Below are the code and all the weights of a small trained network. Each question names an input and a target symbol and asks about switching units off, where a switched-off unit gives its printed mean instead of its output.

import numpy as np


def w(rows, s, z=0):
    codes = np.array(rows[::2]) - 128.0
    scale = np.full(codes.shape[1], s)
    scale[-1] = z or s
    return codes * scale


def norm(h):
    return h / np.sqrt((h * h).mean(-1, keepdims=True) + 1e-5)


def softmax(a):
    e = np.exp(a - a.max(-1, keepdims=True))
    return e / e.sum(-1, keepdims=True)


def log_softmax(a):
    a = a - a.max(-1, keepdims=True)
    return a - np.log(np.exp(a).sum(-1, keepdims=True))


def net(x, mask):
    ids = ['ΔΘΛΞΠΩαβγεζημτφ'.index(c) for c in x.split()]
    T = len(ids)
    res = E[ids] + P[:T]
    u = 0
    for l in range(3):
        r = norm(res)
        for j in range(2):
            rows = slice(3 * j, 3 * j + 3)
            q, k, v = (r @ M[l][rows].T for M in (Q, K, V))
            z = softmax(np.where(np.tri(T) > 0, q @ k.T / 3**0.5, -1e9)) @ v
            o = O[l][rows]
            res = res + np.where(mask[u + j], z, o[:, -1]) @ o[:, :-1]
        u += 2
    return log_softmax(norm(res)[-1] @ U[:, :-1].T + U[:, -1])


Q, K, V, O = {}, {}, {}, {}
E = w([
[123,115,178],'Δ',
[127,48,163],'Θ',
[133,127,160],'Λ',
[157,148,109],'Ξ',
[127,121,177],'Π',
[152,81,148],'Ω',
[161,88,163],'α',
[126,97,160],'β',
[150,140,145],'γ',
[139,142,98],'ε',
[156,99,176],'ζ',
[136,209,165],'η',
[130,149,101],'μ',
[124,121,134],'τ',
[143,169,248],'φ',
],0.016)
P = w([
[111,147,97],'0',
[95,97,127],'1',
[210,251,173],'2',
[106,143,93],'3',
[64,64,157],'4',
[208,134,173],'5',
[108,146,92],'6',
[77,85,148],'7',
[177,118,158],'8',
[108,147,93],'9',
],0.012)
Q[0] = w([
[82,40,114],'0.h1',
[111,54,166],'0.h1',
[189,191,74],'0.h1',
[3,32,126],'0.h2',
[84,92,247],'0.h2',
[27,99,168],'0.h2',
],0.0063)
K[0] = w([
[165,134,153],'0.h1',
[137,63,139],'0.h1',
[60,157,54],'0.h1',
[1,117,43],'0.h2',
[147,184,174],'0.h2',
[202,164,150],'0.h2',
],0.0077)
V[0] = w([
[8,155,24],'0.h1',
[126,159,3],'0.h1',
[179,33,178],'0.h1',
[126,181,168],'0.h2',
[163,10,166],'0.h2',
[127,122,200],'0.h2',
],0.0051)
O[0] = w([
[159,230,118,107],'0.h1',
[221,78,80,6],'0.h1',
[169,156,4,182],'0.h1',
[193,174,15,166],'0.h2',
[123,175,83,93],'0.h2',
[191,188,190,165],'0.h2',
],0.003,0.0011)
Q[1] = w([
[213,105,105],'1.h1',
[172,254,88],'1.h1',
[93,143,33],'1.h1',
[63,240,42],'1.h2',
[89,178,110],'1.h2',
[96,193,148],'1.h2',
],0.0089)
K[1] = w([
[253,142,102],'1.h1',
[159,204,149],'1.h1',
[99,149,22],'1.h1',
[192,254,70],'1.h2',
[114,134,114],'1.h2',
[222,139,173],'1.h2',
],0.0078)
V[1] = w([
[182,83,148],'1.h1',
[93,70,142],'1.h1',
[62,96,133],'1.h1',
[171,255,64],'1.h2',
[175,76,197],'1.h2',
[202,185,143],'1.h2',
],0.0094)
O[1] = w([
[86,255,63,117],'1.h1',
[83,101,198,165],'1.h1',
[112,96,136,173],'1.h1',
[145,32,159,3],'1.h2',
[191,107,115,159],'1.h2',
[117,78,178,61],'1.h2',
],0.0061,0.0031)
Q[2] = w([
[99,68,162],'2.h1',
[168,155,185],'2.h1',
[238,178,93],'2.h1',
[117,112,2],'2.h2',
[113,60,63],'2.h2',
[148,217,24],'2.h2',
],0.0074)
K[2] = w([
[3,163,142],'2.h1',
[110,100,58],'2.h1',
[186,164,68],'2.h1',
[86,48,31],'2.h2',
[114,24,121],'2.h2',
[51,103,80],'2.h2',
],0.0074)
V[2] = w([
[105,103,153],'2.h1',
[100,127,253],'2.h1',
[3,92,123],'2.h1',
[41,55,23],'2.h2',
[202,11,110],'2.h2',
[175,106,175],'2.h2',
],0.0057)
O[2] = w([
[60,92,220,161],'2.h1',
[126,138,89,253],'2.h1',
[123,255,100,181],'2.h1',
[77,52,124,9],'2.h2',
[112,206,98,66],'2.h2',
[88,124,165,161],'2.h2',
],0.0067,0.002)
U = w([
[223,122,157,200],'Δ',
[146,103,176,3],'Θ',
[128,91,109,26],'Λ',
[130,84,81,84],'Ξ',
[114,130,37,46],'Π',
[150,184,61,68],'Ω',
[198,23,89,131],'α',
[148,186,95,138],'β',
[104,135,110,49],'γ',
[116,136,160,58],'ε',
[231,167,174,199],'ζ',
[148,133,180,12],'η',
[97,10,219,136],'μ',
[35,160,127,219],'τ',
[121,148,208,46],'φ',
],0.012,0.0036)

Each question gives the input, a string of symbols that net reads in full, and the target symbol t.
The units are the heads (3 rows each of Q, K, V and O). Each row of codes is followed by its name. A weight is (code - 128) times the scale printed after its matrix; where a second scale follows, it is the last column's (O and U).
mask holds one flag per head, layer by layer. A switched-off head (its flag False) gives its mean, the last column of its rows in O, instead of its output. The means were averaged over made-up inputs and are rounded, as every weight is.
A unit's drop is (log p(t) with every unit on - log p(t) with that unit switched off) / (log p(t) with every unit on - log p(t) with every unit switched off).
The circuit of an input: a set's keep is (log p(t) with only the set's units on - log p(t) with every unit switched off) / (log p(t) with every unit on - log p(t) with every unit switched off). Starting from all 6 units, units are removed one at a time, each time the one whose removal leaves the highest keep (on an exact tie, the one counted first), for as long as the keep stays at least 0.8.
units of the circuit, in order: the units of the circuit, biggest drop first
unit that matters most: the unit with the biggest drop
which heads matter: for each layer, one digit per head in row order, 1 if its drop is at least 0.15 and else 0, layers parted by /
drop of u: that unit's drop, to one decimal
input γ Π τ β α, target τ: units of the circuit, in order -> [1.h2]
input Π Δ β τ Π, target τ: which heads matter -> 00 / 01 / 10
input τ Δ τ Ξ Ξ μ Λ μ, target μ: which heads matter -> 00 / 11 / 00
input β β φ ε τ τ β β, target τ: which heads matter -> 00 / 01 / 10
input μ τ Π τ, target μ: which heads matter -> 00 / 01 / 00
input τ α τ Ξ α τ Π Ω, target τ: units of the circuit, in order -> [1.h2; 1.h1]
input η Ω β η, target ζ: which heads matter -> 00 / 11 / 01
input τ β ε Ξ τ Ω τ ζ, target τ: units of the circuit, in order -> [1.h1; 1.h2]
input ε Ω τ γ β, target τ: which heads matter -> 00 / 01 / 00
input μ ε τ φ β Ω τ Ω, target τ: which heads matter -> 00 / 01 / 00
input τ Λ γ τ τ Ξ Ξ, target α: which heads matter -> 00 / 11 / 00
input τ φ Ξ τ α, target τ: units of the circuit, in order -> [1.h2; 2.h1]
input Π τ Δ α γ, target τ: which heads matter -> 10 / 01 / 00
input β τ τ γ Π τ Ξ Θ, target τ: unit that matters most -> 1.h2
input α τ Π τ τ τ η Δ, target τ: which heads matter -> 10 / 01 / 10
input Ξ η τ β Λ, target τ: which heads matter -> 00 / 01 / 00
input Δ τ τ Ω Ξ τ Ξ Δ, target τ: drop of 1.h2 -> 0.5
input τ Π γ ζ τ, target τ: drop of 1.h2 -> 0.3
input β Ξ ε τ, target μ: drop of 2.h1 -> 0.0
